Below are the code and all the weights of a small trained network. Each question names an input and a class and asks about switching units off, where a switched-off unit gives its printed mean instead of its output.

import numpy as np


def w(rows, s, z=0):
    codes = np.array(rows[::2]) - 128.0
    scale = np.full(codes.shape[1], s)
    scale[-1] = z or s
    return codes * scale


def f(y):
    return y / 2 * (1 + np.tanh(0.7978845608 * (y + 0.044715 * y**3)))


def log_softmax(a):
    a = a - a.max(-1, keepdims=True)
    return a - np.log(np.exp(a).sum(-1, keepdims=True))


def net(x, mask):
    res = np.array(x, float).reshape(1, 3) / 4 @ E
    y = f(res @ A[0][:, :-1].T + A[0][:, -1])
    res = res + np.where(mask, y, B[0][:, -1]) @ B[0][:, :-1]
    return log_softmax(res[-1] @ U[:, :-1].T + U[:, -1])


A, B = {}, {}
E = w([
[183,23,116,169,166,187,191,38,57],'x0',
[127,203,81,178,41,215,102,39,201],'x1',
[255,203,198,107,91,67,157,82,95],'x2',
],0.0097)
A[0] = w([
[48,127,65,103,165,161,120,112,122,90],'n0',
[164,49,107,174,138,153,182,77,102,106],'n1',
[101,189,155,101,82,93,90,232,162,99],'n2',
[144,140,130,84,119,107,73,183,190,99],'n3',
[66,230,156,78,128,72,89,202,172,90],'n4',
[62,242,136,105,123,58,89,191,186,123],'n5',
[94,59,190,20,217,28,147,254,65,93],'n6',
[195,176,199,97,97,98,141,107,116,88],'n7',
[77,237,73,230,95,215,98,74,202,103],'n8',
[135,190,103,104,75,194,121,66,178,102],'n9',
[146,170,130,191,69,180,60,90,175,100],'n10',
[181,71,120,182,181,136,194,57,138,99],'n11',
[112,160,126,122,131,139,83,129,99,255],'n12',
[108,178,124,91,133,101,78,140,133,142],'n13',
[26,52,72,194,148,161,86,201,172,101],'n14',
[213,205,188,109,96,28,143,58,98,86],'n15',
[139,59,126,171,161,156,214,46,74,107],'n16',
[36,44,97,111,163,178,92,165,168,108],'n17',
[139,48,162,191,142,157,132,79,45,99],'n18',
],0.0088,0.017)
B[0] = w([
[160,152,132,114,85,112,104,152,118,151],'n0',
[116,128,116,113,120,169,71,120,134,163],'n1',
[121,127,104,95,104,169,81,103,104,194],'n2',
[125,134,103,111,87,148,97,114,101,159],'n3',
[109,127,88,103,133,165,78,124,124,204],'n4',
[131,93,101,92,130,172,97,94,118,225],'n5',
[96,100,144,224,52,83,106,114,107,232],'n6',
[160,170,168,116,72,117,137,173,151,163],'n7',
[121,102,151,167,99,84,106,119,100,218],'n8',
[97,125,132,166,93,84,115,127,126,177],'n9',
[96,110,131,153,86,86,107,155,77,177],'n10',
[117,140,87,111,124,141,87,122,137,159],'n11',
[117,100,142,117,254,134,210,95,148,251],'n12',
[118,123,104,95,147,131,132,101,142,174],'n13',
[199,204,160,100,115,118,149,181,164,199],'n14',
[180,177,160,117,137,123,131,192,162,188],'n15',
[88,136,84,108,113,178,92,128,113,174],'n16',
[161,170,156,122,126,122,156,166,141,189],'n17',
[125,126,104,100,100,140,83,108,125,161],'n18',
],0.015,0.018)
U = w([
[125,94,64,80,137,218,56,107,116,93],'0',
[109,75,124,237,106,35,80,136,103,79],'1',
[248,196,140,104,131,126,119,217,151,98],'2',
[129,38,118,115,222,142,198,75,146,254],'3',
],0.012,0.0082)

Each question gives the input, the list of numbers given to net, and the class t.
The units are the neurons (one row each of A and B). Each row of codes is followed by its name. A weight is (code - 128) times the scale printed after its matrix; where a second scale follows, it is the last column's (A, B and U).
mask holds one flag per neuron, in row order. A switched-off neuron (its flag False) gives its mean, the last column of its row in B, instead of its output. The means were averaged over made-up inputs and are rounded, as every weight is.
A unit's drop is (log p(t) with every unit on - log p(t) with that unit switched off) / (log p(t) with every unit on - log p(t) with every unit switched off).
The circuit of an input: a set's keep is (log p(t) with only the set's units on - log p(t) with every unit switched off) / (log p(t) with every unit on - log p(t) with every unit switched off). Starting from the 12 units with the biggest drops (on a tie, the unit counted first), units are removed one at a time, each time the one whose removal leaves the highest keep (on an exact tie, the one counted first), for as long as the keep stays at least 0.8.
circuit, biggest first: the units of the circuit, biggest drop first
unit that matters most: the unit with the biggest drop
k most important neurons: the k neurons with the biggest drops, biggest first
drop of u: that unit's drop, to one decimal
input [-5,5,-7], class 2: circuit, biggest first	n14
input [-8,-8,-5], class 0: 3 most important neurons	n5, n4, n2
input [0,4,4], class 1: 4 most important neurons	n14, n17, n9, n10
input [4,-4,5], class 2: 4 most important neurons	n15, n5, n8, n4
input [1,4,5], class 2: 2 most important neurons	n6, n15
input [-6,-6,2], class 0: 4 most important neurons	n5, n4, n2, n8
input [-6,3,6], class 0: 3 most important neurons	n5, n14, n4
input [-6,5,6], class 0: 2 most important neurons	n5, n14
input [2,-2,-3], class 3: 2 most important neurons	n15, n7
input [2,-7,7], class 1: 2 most important neurons	n6, n14
input [7,-8,1], class 1: 4 most important neurons	n6, n5, n4, n2
input [-3,4,-6], class 2: 2 most important neurons	n14, n6
input [-8,8,8], class 0: 2 most important neurons	n5, n6
input [1,-7,6], class 1: circuit, biggest first	n6
input [-4,3,-5], class 2: 2 most important neurons	n14, n17
input [0,4,-1], class 1: 2 most important neurons	n8, n5
input [3,-2,-3], class 3: drop of n4	0.4
input [-1,2,-1], class 3: drop of n6	0.2
input [5,0,-8], class 2: drop of n14	0.3
input [-5,7,-2], class 1: drop of n8	1.6
input [-1,3,-1], class 3: unit that matters most	n6
